-16  35  34 -29  -2 -25  34  68   1  17  34  81  -8  22  19  10 -19  47 -36  12  -1 -20  38  28 -32  38  14  17  47  21 -15 -24 -50  47  70 : dugev
 25 -17  38  -5  34   9 -18  56  11 -31  26  28  20 -49 -10  12  -7   7 -40  15 -43 -20  44 -12 -34 -27 -22  -9  53  30  14 -33  64  47  67 : nuzur
 37  33 -15   1  70  13   6  46 -56 -11 -50  -6 -11  29  41  21   4  39 -14 -15  -6 -40  40 -29 -39  35  56 -32  36  52   8  40  32  -9 -23 : dugev
 27  32  47  -1  55  36  21  74 -21  -2   4  20 -33 -23  50 -33  -1  34 -87  24 -20 -52  -1 -16 -23 -39  27  -2  53  39 -28  22 -45  -3  84 : nuzur
-14  -5  -9 -13   9  -2  36  50 -17  32 -43 -26  12   6 -15  -3  87 -15 -19 -12  38   2 -15  92  -6 -38  -7  36  50 -37  41 -48 -81  -8 -86 : vusat
 12  14   7 -15 -15 -15  70  26 -14  -4  -2  25  36  11 -39  -1  31  63 -34   6  22  22 -40  35 -12  18  23  46  -1 -32  -6 -33 -56  20  15 : Banuk
 67  15  52  11  12  27 -18   5 -12 -15 -24  54  26  58  49 -53 -26  69 -58 -34 -55  -9   1 -56 -24 -24  13 -14  16  75 -47  22  -4 -38  39 : zor
-17  18   3  27  10 -32 108  20 -46 -28 -28   7 -10  83 -60  13  31  29 -28   2   0  38 -23  -1   3  44 -10   3  -4  -5  20 -73 -52  67  -6 : mif
 25  74  -1 -15  48 -41  63  42 -52  27   0  28  17   5  -2 -28  19  79 -28 -32  33 -61 -19  -2  24  39  43  17  18  -1 -43  12 -53  35  11 : nuzur
  4  12  10 -14   7 -44  74  -3  -3   3   9  56  36  42  22   7 -30  58 -41  27  26 -28 -34 -29 -17   7   4   6  46 -17 -31  52 -33  26  96 : nuzur
 31 -55 -24  11   4   1  14  26   2  -9 -15  -4 -13 -50  58   3  -6  -9   0 -28 -73   0  16 -58   9  12 -14  12  30  17  -7  17  19  35   0 : mif
 28 -21 -47  42  48  32  16  40   1 -28 -49 -39  27  21  21  14  49  17 -21  24 -23  -4  30 -39  -9 -36  11 -25  92  26  28 -19  13  -7 -55 : nuzur
  5 -11  10  18  35  13  53  33 -73 -10 -27  37 -57  -4  40  37  -8 -17  -9   9 -30 -14 -22 -78 -23  19  22   9  50  36   6 100  37   9  25 : mif
-13  16   2   3 -14  -6  83  74 -38   9   7  63  18  33 -16  11  16  48 -33   3  10  44 -24  11 -34 -21  -2  17  39  11  -8   7 -27   5  -2 : mital
 -27   -9   -1   36    5   -5   35   73    6   -7   -5   -4  -29   27  -13  -10   41  -31  -54   43   47   19   25   44  -16  -16  -10   33   25  -26   52  -91 -106  -36   11 : vusat
 28 -54  37  23  10   1   3  40 -14   0 -14 -39 -20  33  41 -11  -2  27 -30   8 -33 -13   0 -17  -6  -2 -18 -13  31 -11  47 -20  31   5  10 : vusat
 15 -49  16 -15  14 -15  49  14 -20 -21 -22  -5 -12 -22  38  25  22  63 -13  18  10  -2  -9 -62  -7  16   5  -2  16 -36  30  25  45  22  41 : dugev
 11   1 -16  -8 -22  26  13 -15 -34 -16 -66  19  35 -26  -2 -27  54   7  -8   5 -13 -34   1 -61  -8  17  32  27  25  33 -19  46 -20  16 -28 : Toti
 45  -3 -40 -46  24 -22  24   6  15  50 -38  19 -10 -31 -42 -31  47  34  -5 -69  -3  20  33  13  15   6 -36   0 -17  10  -2 -39  -5  46 -84 : Banuk
-11  39  26   6  50 -13  23  69 -12   0  34  19  13  19  56  10 -15  96 -72  14 -13 -34   2  -8 -11  -6  49  -4  27   5 -15 -16 -16  21 101 : dugev
 -4  12 -42  32 -30 -12  87  15  21   9  11  42  39  15  -5  -6  36  27 -24  21  -7  34   2 -45 -31 -12 -24   1  57 -19 -16  -6 -47  45  22 : mif
  6  23 -44 -25   0 -31  53  63  12 -55 -26  29  56 -24 -73 -13  19  23  -5 -23  32  17 -44 -18 -48 -24   2  12  45 -15   8   5 -31  15 -63 : mital
 -8 -48  14 -11   9  17  47  55 -32   4 -24   5 -18 -13  32  51  20 -28 -66  52 -12 -42  11 -13 -52   7   4   4  57  32   6  64 -20  42  76 : mif
 53 -19  41 -11  73  28  30  90 -52 -31 -33   2 -63 -16  26 -12  15  19 -71  18  -6 -45  39 -39 -27 -18 -15   6  69   0  58 -12 -24   4  37 : Toti
 17 -25 -34  23   5  34  32  15 -18 -15 -21 -58 -71  -7  31   9  17 -22  -7  17 -49 -25  21 -94  -7  19  19   3  19  35  -7  69  34  40  64 : mif
 46  18  70 -12  52  32  -5  -2  -7  -4 -31   6 -35  37  12 -54  11  26 -36   7 -35 -34  42  -8   3   7  30 -31  17  30 -15 -38  -6 -15  20 : mital
 43  63  77  10  87  13  -7  21 -33  17  -2  42 -17  30  50 -40   4  24 -41   2 -25 -61  21  -3 -21 -20  22  -9  54  26 -11  -4 -11 -28  57 : vusat
 14  42  40 -72  -3   4  31  -5 -30 -31 -28  55   6  -8 -63 -22  18   6 -13  14  29 -15 -26  33 -25  22   7  26  21   9 -12  30 -61  -4 -31 : mital
 35 -38  26  17  26  12  34  13  -5 -38 -35 -45 -27 -30  24 -49  27   1 -24  -2 -40  -7   8 -42  14 -14 -16 -23  21  -3   5 -33  -3   2 -15 : mital
 19  61  13 -28  20 -17  82  33 -36 -71  40  26  39  43 -39  -6  23  70 -42  10  27  -9   7  53 -19 -18 -24  39  85  -1   6 -28 -65  16  38 : dugev
 15 -50  81 -24  39  -7  61  20 -47 -50 -59  41 -48 -13  26  14  34  24  -9  17 -22 -36  11 -41  16  43  -9  25  23  11  11 -36 -30  28  18 : zor
 50  -3  83 -14  35  21  -5  31 -26 -11  11   0 -28  15  46 -13   6 104 -43  13 -33 -31  -3 -50  23  11  -4 -17   0  19  -8 -12  11   2  43 : zor
 27 -17  29 -56  14 -24  39  75 -44   0 -29  61  11  12  -3  63   3  60 -17 -28  29  24 -10   8 -54  16 -24  25  48 -50  52  27  17   3 -35 : zor
 22 -47  16  26  31  37  -5  32   2 -22 -37 -56 -43  27  44   4  41  42 -21  52 -23  -6  26 -90  25   5  -6 -24  39 -10  54 -39  10  -3 -10 : Toti
 -2 -56  -3 -34   5 -36  60  45 -30  43 -35 -31 -28   6 -15  30  63 -19 -37 -15  69 -37 -38  14   4  52  75  24  51  15  10  81  13  26 -28 : Banuk
 11 -71  -6  27  -3   4  37  35  -1  10 -62 -29 -59 -14  27 -40  40 -26 -17 -26 -27  -1  28 -46 -21   5  22 -15   9  21  24 -11  50  29 -24 : vusat
  9  14 -21  37  41  -4  74  34 -39   7  12   0 -56  24  27  -8 -13  35  -3   9   3  11 -15  -4  31   7  45   8  -4 -17  13 -53 -34  19  13 : Toti
  6  35  -6 -11 -12 -56  21  21  -7   2  36  22  36 -18 -62 -57 -29 -31 -41 -33  40 -70 -58  33 -44  -5  63  22  20  24 -25  56  -7  49  64 : vusat
 24  20  57   4  33  46  20  40 -17 -32  -7 -40 -13  19  20   9  46  -8 -46  28 -24 -21  14   0 -40 -35 -16  20  72  12  -3  15 -21 -28  72 : Banuk
 45  46  64  -4  27  -2  56  17 -66  20 -10  38 -23  10  23 -40  12  11 -35  -9   8 -30   5  51  12  44  19  33   2  20 -41 -27 -97  -1  38 : nuzur
-20 -20  26 -35 -42 -29  84  33 -44  27 -54  31 -44 -41 -58 -47  60  -9  13 -34  20 -19 -23  36 -15  42  10  41 -17 -24  14 -28 -31  82 -50 : vusat
 13 -10  38  30   2  12  22  11 -43  21  -5 -24 -32  38  36 -27  14 -13 -78   6 -27 -20   3 -13 -26   0  21   1  39  28  12  47  26   8  59 : vusat
 57 -35 -31  23   8  33  -7  13  -3 -35 -53 -49  46  25  42 -25   3  71 -38  15 -62   8  -1 -78 -10 -21 -30 -49  49   7  23  22  11 -26 -75 : mital
 34  19  34  17  17  48 -52   5  -8 -43 -25 -20  16   4  47 -36 -20  -7 -34   7 -41 -52 -18 -20 -27 -37  26 -19  65  31 -11  45 -30 -60 -21 : zor
 25   1  27   3  18 -24 -26  15  -4 -22   9  23  90   8  31   8  -9  72 -66 -19 -24  17   0 -21 -14 -21 -37  -1  29 -11  18 -13   9 -11  34 : dugev
  5  32  49 -52  39 -19  63  43 -77  35 -23  70 -85  -5  -1   7   7 -25 -12 -14  49 -19 -22  46 -33  30  20  46  19  -2  19  54 -35  -4   6 : vusat
 -3   8 -15 -16  11 -39  66  81 -41   2 -19  39   2 -21 -27 -13  30 -11 -44 -41  10  -8  -1  60 -29  13   5  53  40   9  21 -31 -59  45 -35 : vusat
  7 -50  43 -44 -48 -28  24 -13 -12  40 -11 -17 -24 -43 -61 -76  34 -18 -10 -27 -13 -52 -36  50  57  41  18  12  -4  10 -11 -27 -31  98 -46 : mital
 40  -6  -5  19  39 -20  38   6 -26 -11 -15   3  36  84  46   9 -14 114 -30  11 -20  -2 -21 -68 -12   5  -3 -35  33   4  20  31  56  -2   2 : vusat
-27  26  39 -37  15 -26  45  -2  -7  66 -66  97  17  19   7  19  36  14  33  -8  22 -11   0  13 -22  39  37  -1   1 -18 -24 -38 -41  46 -18 : Toti
 40 -29   6   1  28  19  49  24 -26 -45 -22 -34 -32 -11 -22   0  60  12  14  18 -13  34  -9  -7  -5 -44 -66  27  46 -36  75 -48   8  10 -36 : vusat
-30  35 -17 -14  35   1  49  89 -24 -29 -34  18   6  39  -4  67  40  48 -29  40  22 -13  18   5 -45  23  20   1  75  -7  31 -17 -54  14 -47 : zor
 40 -46  39   9  16  42   2  31  14  -6   3 -20 -40  32  29 -36  13  11 -32  10 -10 -13  61  -2  -8 -38  13 -24  44  20  14 -46  35 -12  37 : Toti
 31 -56   1 -28  22  13  15  38   2  11 -38   0 -25 -42  59  -7  43 -19 -62   0 -31 -34  23 -53  -2 -13   2  24 107  22  20  47 -14  36  10 : Toti
 47   5 -21  58  29  21   7  28 -23 -49 -12 -10  73  62  41  38  20  76  -9  31 -30  48   5 -63 -34 -22 -23  -8  26  24  24 -11  43 -52  -3 : vusat
 39   0 -12  31  36  22  30  27 -18 -40 -47 -45  12  45   3  18  54  70   2 -10 -27  37   8 -80  -7   5 -14 -24   8  30   7 -12  57 -18 -49 : Banuk
-10  69  -8  -2 -16 -26  37  30 -41  -6  28  63 -20 -11 -26 -31 -31  11   3  -1  -1 -18 -66  -2  -1  28  21  64  -4  21 -18  30 -74  25  22 : vusat
 17 -52 -53  14  10  33   8  63  -1 -58 -26 -80 -40 -31 -50  55  64 -27  19  23   7  54  27 -45  -7 -19 -65   9 -18   3  65 -42  17   4 -34 : mif
 32 -32  10   8  25  17  -1  80  23  -1  12 -19  -9  46  13  19  32  65 -10   4 -16  12  35 -55  -7 -33 -58 -44  78   1  39 -20  47   2 -33 : mif
 23  -2  28 -10  30  -6   8  -3 -11 -23 -16  11  17  13  52   6  -2  52  -6   6 -17 -27   4 -25   3  18  20  -5  23  22 -14   4  -1  -1  34 : dugev
 11 -37  17   8  24 -21  19  65 -13  33  43  -2 -55 -16  61 -15   6  10 -55 -33  -4 -38  28 -37  44   9  12  16  53  11 -11  40  17   1  48 : mif
 31  64  77   0  59  10 -21  -8   8 -29   9  54  21  -2  26 -42  14  48 -24   2 -37 -24  33 -64   7 -11 -16 -17  31  22 -30 -49  -4  -4  43 : Toti
 15   4 -36   1  26  32   5  18 -20  22 -36 -17 -69   2   0  13 -28 -45  10   3 -13  -4   5 -30 -55  -5  38 -40  -3  37  22  47  53  37   2 : Toti
 -1 -43  18  -5 -34 -53  81 -16  -1  -6  -4  -4   5 -52 -53 -43  37   7  43  -6  15 -12 -63  13  60  10 -41  31   7 -72  12 -74 -53  85 -28 : nuzur
 13 -21  -2   8  23  -7  62  41 -21  -2 -61  28  28 -28  36   3  45  28  -7 -14  -7 -15  15 -59 -25 -21 -28   4  52 -14  -8  13  -2  14   2 : nuzur
 19  21  23 -22  36 -14  27 -19 -11 -46 -18   7 -69 -21 -58 -21  -6 -82  32  17 -11 -53  22  28  11  73  12  12  19   9  12 -57 -68  60  -9 : mif
